Below are the code and all the weights of a small trained network. Each question names an input and a class and asks about switching units off, where a switched-off unit gives its printed mean instead of its output.

import numpy as np


def w(rows, s, z=0):
    codes = np.array(rows[::2]) - 128.0
    scale = np.full(codes.shape[1], s)
    scale[-1] = z or s
    return codes * scale


def norm(h):
    return h / np.sqrt((h * h).mean(-1, keepdims=True) + 1e-5)


def f(y):
    return np.maximum(y, 0)


def log_softmax(a):
    a = a - a.max(-1, keepdims=True)
    return a - np.log(np.exp(a).sum(-1, keepdims=True))


def net(x, mask):
    res = np.array(x, float).reshape(1, 7) / 4 @ E
    u = 0
    for l in range(2):
        y = f(norm(res) @ A[l][:, :-1].T + A[l][:, -1])
        res = res + np.where(mask[u : u + 5], y, B[l][:, -1]) @ B[l][:, :-1]
        u += 5
    return log_softmax(norm(res)[-1] @ U[:, :-1].T + U[:, -1])


A, B = {}, {}
E = w([
[42,145,97,115,125],'x0',
[83,122,125,73,1],'x1',
[168,102,147,115,130],'x2',
[2,113,35,105,105],'x3',
[221,144,82,196,109],'x4',
[124,146,110,138,128],'x5',
[24,213,108,155,140],'x6',
],0.0077)
A[0] = w([
[110,57,117,233,178,160],'0.n0',
[27,48,134,78,171,186],'0.n1',
[100,164,2,163,107,207],'0.n2',
[137,165,80,174,191,26],'0.n3',
[124,59,94,165,203,6],'0.n4',
],0.0093,0.0016)
B[0] = w([
[122,123,117,31,147,193],'0.n0',
[196,101,254,220,163,253],'0.n1',
[219,53,183,163,154,255],'0.n2',
[163,124,39,81,66,189],'0.n3',
[212,150,36,10,169,176],'0.n4',
],0.0087,0.0059)
A[1] = w([
[146,127,103,168,191,115],'1.n0',
[164,125,22,145,89,252],'1.n1',
[115,107,118,122,7,187],'1.n2',
[119,60,106,165,128,46],'1.n3',
[193,59,129,128,95,209],'1.n4',
],0.018,0.0022)
B[1] = w([
[66,135,110,2,53,176],'1.n0',
[50,78,164,188,163,194],'1.n1',
[144,121,25,7,218,188],'1.n2',
[103,229,228,110,51,159],'1.n3',
[149,123,199,154,117,250],'1.n4',
],0.012,0.014)
U = w([
[150,53,32,2,143,125],'0',
[129,67,145,117,148,184],'1',
[112,72,163,160,170,135],'2',
[132,87,137,132,158,166],'3',
[117,91,106,123,116,203],'4',
[154,52,111,81,41,101],'5',
[161,133,133,104,82,120],'6',
[154,193,3,224,35,1],'7',
],0.009,0.0048)

Each question gives the input, the list of numbers given to net, and the class t.
The units are the neurons (one row each of A and B). Each row of codes is followed by its name. A weight is (code - 128) times the scale printed after its matrix; where a second scale follows, it is the last column's (A, B and U).
mask holds one flag per neuron, layer by layer. A switched-off neuron (its flag False) gives its mean, the last column of its row in B, instead of its output. The means were averaged over made-up inputs and are rounded, as every weight is.
A unit's drop is (log p(t) with every unit on - log p(t) with that unit switched off) / (log p(t) with every unit on - log p(t) with every unit switched off).
The circuit of an input: a set's keep is (log p(t) with only the set's units on - log p(t) with every unit switched off) / (log p(t) with every unit on - log p(t) with every unit switched off). Starting from all 10 units, units are removed one at a time, each time the one whose removal leaves the highest keep (on an exact tie, the one counted first), for as long as the keep stays at least 0.8.
units of the circuit, in order: the units of the circuit, biggest drop first
unit that matters most: the unit with the biggest drop
top k neurons: the k neurons with the biggest drops, biggest first
k most important neurons of layer l: the k neurons of layer l with the biggest drops, biggest first
drop of u: that unit's drop, to one decimal
input [4,-8,0,-3,3,3,-5], class 0: units of the circuit, in order : (1.n0; 0.n1)
input [-1,-5,1,7,-1,1,-2], class 6: unit that matters most : 0.n1
input [4,-5,0,-1,-3,5,4], class 0: units of the circuit, in order : (1.n4; 1.n1)
input [-8,8,1,-2,-5,7,-6], class 0: units of the circuit, in order : (1.n2; 0.n1)
input [-4,-8,8,-3,2,0,-1], class 0: 2 most important neurons of layer 0 : (0.n1; 0.n2)
input [4,-7,-4,-6,2,5,-7], class 0: 2 most important neurons of layer 1 : (1.n0; 1.n3)
input [-3,2,-6,6,6,5,5], class 2: 2 most important neurons of layer 0 : (0.n2; 0.n1)
input [-6,1,-1,8,0,3,2], class 6: top 2 neurons : (1.n3; 1.n1)
input [-2,8,-8,6,-5,7,4], class 0: top 3 neurons : (1.n2; 1.n1; 1.n4)
input [6,-7,0,-2,2,2,2], class 0: 2 most important neurons of layer 0 : (0.n0; 0.n4)
input [-4,7,-1,-4,-4,4,5], class 0: drop of 1.n2 : 0.2
input [5,8,6,-6,2,8,7], class 0: drop of 1.n2 : 0.3
input [8,8,-2,-1,3,1,3], class 0: drop of 1.n2 : 1.7
input [-2,8,-5,-2,-1,3,-7], class 0: most important neuron of layer 1 : (1.n2)
